Each row has a name. Each question is about the rows just above it.

[ 43.6  54.0  -0.7 -66.7 -82.8  63.4   0.3 -20.5 -71.6 -54.0  72.9 -46.8
  85.4  14.7  27.6 -90.0  18.0 -88.3 -68.5  76.5 -45.2   5.0  48.9  86.7
 -88.9  35.2 -30.3 -84.1 -43.5 -25.2  13.7 -27.7 -18.3 -72.2   0.6 -52.3
 -58.2 -53.2 -48.9] -> (96)
[ 14.1  39.9  33.9  31.6 -42.8  16.2  87.3  58.3 -10.2 -10.6  17.9 -33.2
 -33.4  57.8 -34.8 -28.1  31.0 -53.4  29.3  50.7  10.4   9.5 -29.9  47.2
  61.6 -12.9  36.3  64.5  37.9  86.8  63.8  45.7  13.2 -16.8 -82.6   3.5
  81.4 -69.8 -46.2] -> (4)
[-78.0 -65.2  34.7  27.8  47.6 -70.4  69.7  43.8  -5.4 -17.9   2.9  52.0
 -80.1   4.2  -1.7  73.5 -70.4  81.2 -87.7  81.1  67.8 -69.2 -41.9 -67.2
  36.2 -86.2  47.2 -21.3  71.9 -63.0  55.5  31.6  27.6 -71.8 -17.2  39.1
 -17.0  60.6 -34.0] -> (103)
[-44.0  28.7 -74.9 -49.1  52.1  20.6  17.4  53.4  -5.0   7.8 -76.1 -51.0
  50.0 -75.4   9.3 -56.1  31.7  59.4  89.0 -35.9 -62.9 -51.6 -25.1  -4.8
   5.4 -16.6 -76.2 -86.5  63.7  26.4  13.0  81.6 -71.9 -73.5 -31.1  34.6
 -45.3   0.8 -54.5] -> (132)
[ -0.5 -40.7 -60.8  80.6  51.8 -12.3  89.5  11.3 -61.1  87.7  39.2  20.4
 -65.9 -83.3  38.8 -88.4  -0.4 -85.4 -27.2  45.8  17.0  71.8  43.4 -88.3
 -16.1  15.9  44.3   6.6 -45.7 -72.3 -13.4  46.4  20.9  25.8  37.9 -84.0
  25.9   0.3 -62.5] -> (58)
Shuffled (4) with one entry gone: [-29.9   3.5 -33.4  64.5  39.9  45.7  37.9 -10.2  16.2  87.3 -33.2  33.9
 -28.1 -42.8  86.8  57.8  31.0 -16.8 -53.4  29.3 -10.6  61.6  13.2  47.2
 -12.9   9.5  36.3  31.6 -34.8  58.3  63.8 -82.6 -46.2  14.1  81.4  17.9
 -69.8  10.4], missing
[50.7]
(132) without one entry, shuffled: [-54.5  -4.8 -16.6 -49.1 -62.9  63.7 -51.6  13.0  26.4  50.0 -56.1   7.8
 -31.1   0.8 -76.1  81.6  28.7 -73.5 -35.9 -74.9 -44.0  52.1 -45.3 -51.0
 -71.9  59.4  -5.0  17.4 -25.1 -75.4   9.3   5.4  31.7  34.6  89.0 -86.5
  20.6  53.4]. Gone:
[-76.2]

[-21.1   6.9  -7.2 -20.3  -0.9  -0.2  11.7 -77.7   2.3   7.2  10.3  59.8
  41.9 -22.0  49.8 -53.2  30.1 -21.9  27.2  38.0  35.4   5.2 -21.0  10.5
 -48.9  25.8  10.0 -46.2  23.9  -9.4  17.0] = (86)
[-32.4 -62.3 -33.4 -18.8  -6.3 -28.4 -16.6  27.2 -11.2  34.4 -37.9  18.6
 -24.1 -11.1  26.1   2.3  21.2  27.3   6.7  -8.6  43.2 -17.4 -62.0 -15.3
 -13.4 -21.4 -19.8 -25.6  56.8 -13.1   8.0] = (17)
[ 30.2  35.4 -20.6  41.4   7.0  -3.8 -12.2   9.7  39.7   8.3  66.9  -5.1
 -18.0  22.9  58.9  47.8   1.5 -46.6 -21.5 -17.5  -9.6 -34.7 -13.2 -32.7
  13.1  84.3 -40.6 -18.6   1.1  21.0 -34.5] = (46)
[ 78.8 -22.7  -5.0  35.9 -25.3 -57.5 -27.6  -7.6 -11.6  62.8  -0.1  33.5
  44.0  10.9  -6.9 -15.4   8.7   4.0  31.0 -27.8 -33.9  10.9 -41.2  14.7
   3.1  40.1  -6.9 -54.1  25.0  27.2 -14.9] = (92)
[-21.1   6.9  -7.2 -20.3  -0.9  -0.2  11.7 -77.7   2.3   7.2  10.3  59.8
  41.9 -22.0  49.8 -53.2  30.1 -21.9  27.2  38.0  35.4   5.2 -21.0  10.5
 -48.9  25.8 -30.5 -77.7  27.3  -0.6  -8.1] = (78)
[  9.7 -10.4   5.1  68.6 -24.6 -20.0 -25.9   8.3  22.2  49.1  11.5  24.1
  25.9  10.4  32.9  22.1  44.1  15.0 -20.8  21.0  44.8  61.1  20.8  31.9
  12.5  -8.7 -24.8  14.6  20.3 -29.4 -22.5] = (32)
Shuffled (32) with one entry gone: [ 20.8 -25.9   8.3 -10.4  20.3  21.0  44.8 -24.8  -8.7 -24.6  24.1  25.9
 -29.4  61.1  31.9  32.9  15.0 -20.8  11.5   5.1  12.5  68.6  10.4  14.6
 -20.0   9.7  22.2  44.1 -22.5  49.1], missing
[22.1]
(78) without one entry, shuffled: [ 38.0 -21.0   7.2  41.9 -48.9 -77.7  25.8   2.3   5.2 -30.5 -53.2  -0.2
  49.8  10.5  10.3  11.7 -21.1  30.1   6.9 -22.0  -7.2  -0.6 -77.7 -21.9
  -0.9  -8.1 -20.3  27.3  59.8  27.2]. Gone:
[35.4]

